Here is a tiny trained network, its code and every weight. The questions are about switching its units off for an input and a class, where a switched-off unit gives its printed mean instead of its output.

import numpy as np


def w(rows, s, z=0):
    codes = np.array(rows[::2]) - 128.0
    scale = np.full(codes.shape[1], s)
    scale[-1] = z or s
    return codes * scale


def norm(h):
    return h / np.sqrt((h * h).mean(-1, keepdims=True) + 1e-5)


def f(y):
    return np.maximum(y, 0)


def log_softmax(a):
    a = a - a.max(-1, keepdims=True)
    return a - np.log(np.exp(a).sum(-1, keepdims=True))


def net(x, mask):
    res = np.array(x, float).reshape(1, 4) / 4 @ E
    u = 0
    for l in range(2):
        y = f(norm(res) @ A[l][:, :-1].T + A[l][:, -1])
        res = res + np.where(mask[u : u + 4], y, B[l][:, -1]) @ B[l][:, :-1]
        u += 4
    return log_softmax(norm(res)[-1] @ U[:, :-1].T + U[:, -1])


A, B = {}, {}
E = w([
[57,35,101,182,98,217,78,122,145,79,132,83],'x0',
[223,107,184,170,85,223,200,181,85,87,205,209],'x1',
[124,74,188,59,2,114,190,193,185,236,191,12],'x2',
[136,201,169,60,148,235,37,170,196,147,115,154],'x3',
],0.0006)
A[0] = w([
[204,238,141,40,138,11,219,99,116,165,143,207,1],'0.n0',
[216,116,229,217,84,201,179,174,64,78,194,201,58],'0.n1',
[98,71,87,184,84,57,245,72,11,141,105,123,47],'0.n2',
[20,4,81,190,49,222,77,84,181,16,176,91,28],'0.n3',
],0.0016,0.00098)
B[0] = w([
[112,60,167,254,150,235,94,184,35,180,53,45,205],'0.n0',
[124,101,25,36,148,141,185,115,146,132,109,137,254],'0.n1',
[170,82,121,146,166,114,36,184,250,25,203,90,224],'0.n2',
[207,188,191,168,189,90,161,186,32,229,59,110,245],'0.n3',
],0.0023,0.0021)
A[1] = w([
[139,155,73,202,178,118,105,74,77,23,93,219,82],'1.n0',
[11,153,111,130,147,26,49,69,161,165,61,53,148],'1.n1',
[125,71,173,114,5,99,186,172,162,175,168,57,134],'1.n2',
[140,206,176,65,134,216,69,155,179,157,109,160,2],'1.n3',
],0.0022,0.00031)
B[1] = w([
[71,172,213,65,52,117,97,99,180,199,156,101,249],'1.n0',
[200,100,114,103,105,220,218,162,103,101,178,204,254],'1.n1',
[75,216,156,120,158,134,50,47,130,109,99,199,238],'1.n2',
[133,37,112,228,137,2,139,104,129,57,180,69,208],'1.n3',
],0.0027,0.0024)
U = w([
[66,210,204,78,104,136,67,60,156,158,140,170,176],'0',
[163,120,173,211,166,163,132,181,31,190,75,90,169],'1',
[170,96,63,54,117,191,232,139,130,101,163,199,165],'2',
[150,67,124,201,149,59,95,135,181,46,188,85,151],'3',
[124,132,83,104,152,112,121,157,136,135,91,97,163],'4',
[82,150,26,117,89,61,152,141,125,128,64,103,28],'5',
[50,141,2,128,98,84,141,137,118,128,72,115,10],'6',
[75,153,25,123,67,76,155,146,129,120,52,95,5],'7',
],0.007,0.0033)

Each question gives the input, the list of numbers given to net, and the class t.
The units are the neurons (one row each of A and B). Each row of codes is followed by its name. A weight is (code - 128) times the scale printed after its matrix; where a second scale follows, it is the last column's (A, B and U).
mask holds one flag per neuron, layer by layer. A switched-off neuron (its flag False) gives its mean, the last column of its row in B, instead of its output. The means were averaged over made-up inputs and are rounded, as every weight is.
A unit's drop is (log p(t) with every unit on - log p(t) with that unit switched off) / (log p(t) with every unit on - log p(t) with every unit switched off).
The circuit of an input: a set's keep is (log p(t) with only the set's units on - log p(t) with every unit switched off) / (log p(t) with every unit on - log p(t) with every unit switched off). Starting from all 8 units, units are removed one at a time, each time the one whose removal leaves the highest keep (on an exact tie, the one counted first), for as long as the keep stays at least 0.8.
units of the circuit, in order: the units of the circuit, biggest drop first
most important unit: the unit with the biggest drop
k most important neurons: the k neurons with the biggest drops, biggest first
k most important neurons of layer l: the k neurons of layer l with the biggest drops, biggest first
input [-6,4,0,7], class 3: units of the circuit, in order : 1.n3
input [7,-3,-4,-2], class 1: 2 most important neurons : 0.n3, 1.n2
input [-1,6,-7,3], class 0: 2 most important neurons : 1.n0, 1.n1
input [7,-7,6,-5], class 1: 4 most important neurons : 0.n3, 0.n1, 1.n0, 1.n1
input [6,4,1,-5], class 1: 2 most important neurons : 0.n3, 1.n3
input [-5,-8,7,7], class 2: 2 most important neurons : 1.n1, 1.n0
input [7,8,8,1], class 0: 2 most important neurons : 1.n2, 1.n1
input [8,-7,-7,2], class 1: 3 most important neurons : 0.n3, 1.n2, 1.n1
input [-3,6,-7,8], class 3: 4 most important neurons : 1.n3, 1.n2, 1.n1, 0.n3
input [5,-7,-2,-1], class 2: 2 most important neurons : 1.n1, 0.n0
input [2,-6,-7,-1], class 0: 2 most important neurons : 1.n0, 0.n1
input [7,-5,4,8], class 3: 2 most important neurons of layer 1 : 1.n3, 1.n0
input [-7,-8,-5,0], class 2: 2 most important neurons of layer 1 : 1.n1, 1.n2
input [3,5,8,1], class 0: units of the circuit, in order : 1.n2
input [4,2,2,7], class 3: 2 most important neurons : 1.n3, 0.n0
input [-2,3,-2,-7], class 3: 2 most important neurons : 0.n2, 1.n1
input [-1,-3,-2,-8], class 3: 2 most important neurons of layer 0 : 0.n2, 0.n1
input [-7,0,-1,7], class 1: 2 most important neurons of layer 0 : 0.n0, 0.n2
input [-8,-8,0,-1], class 1: 3 most important neurons of layer 0 : 0.n0, 0.n1, 0.n2
input [0,6,8,-8], class 0: most important unit : 1.n2
input [-2,-4,-5,-7], class 3: 2 most important neurons of layer 0 : 0.n2, 0.n1
input [3,2,-8,-6], class 0: 2 most important neurons of layer 1 : 1.n0, 1.n3
input [3,5,5,0], class 0: 2 most important neurons of layer 1 : 1.n2, 1.n1
input [-5,-5,-2,6], class 3: 2 most important neurons of layer 0 : 0.n3, 0.n1
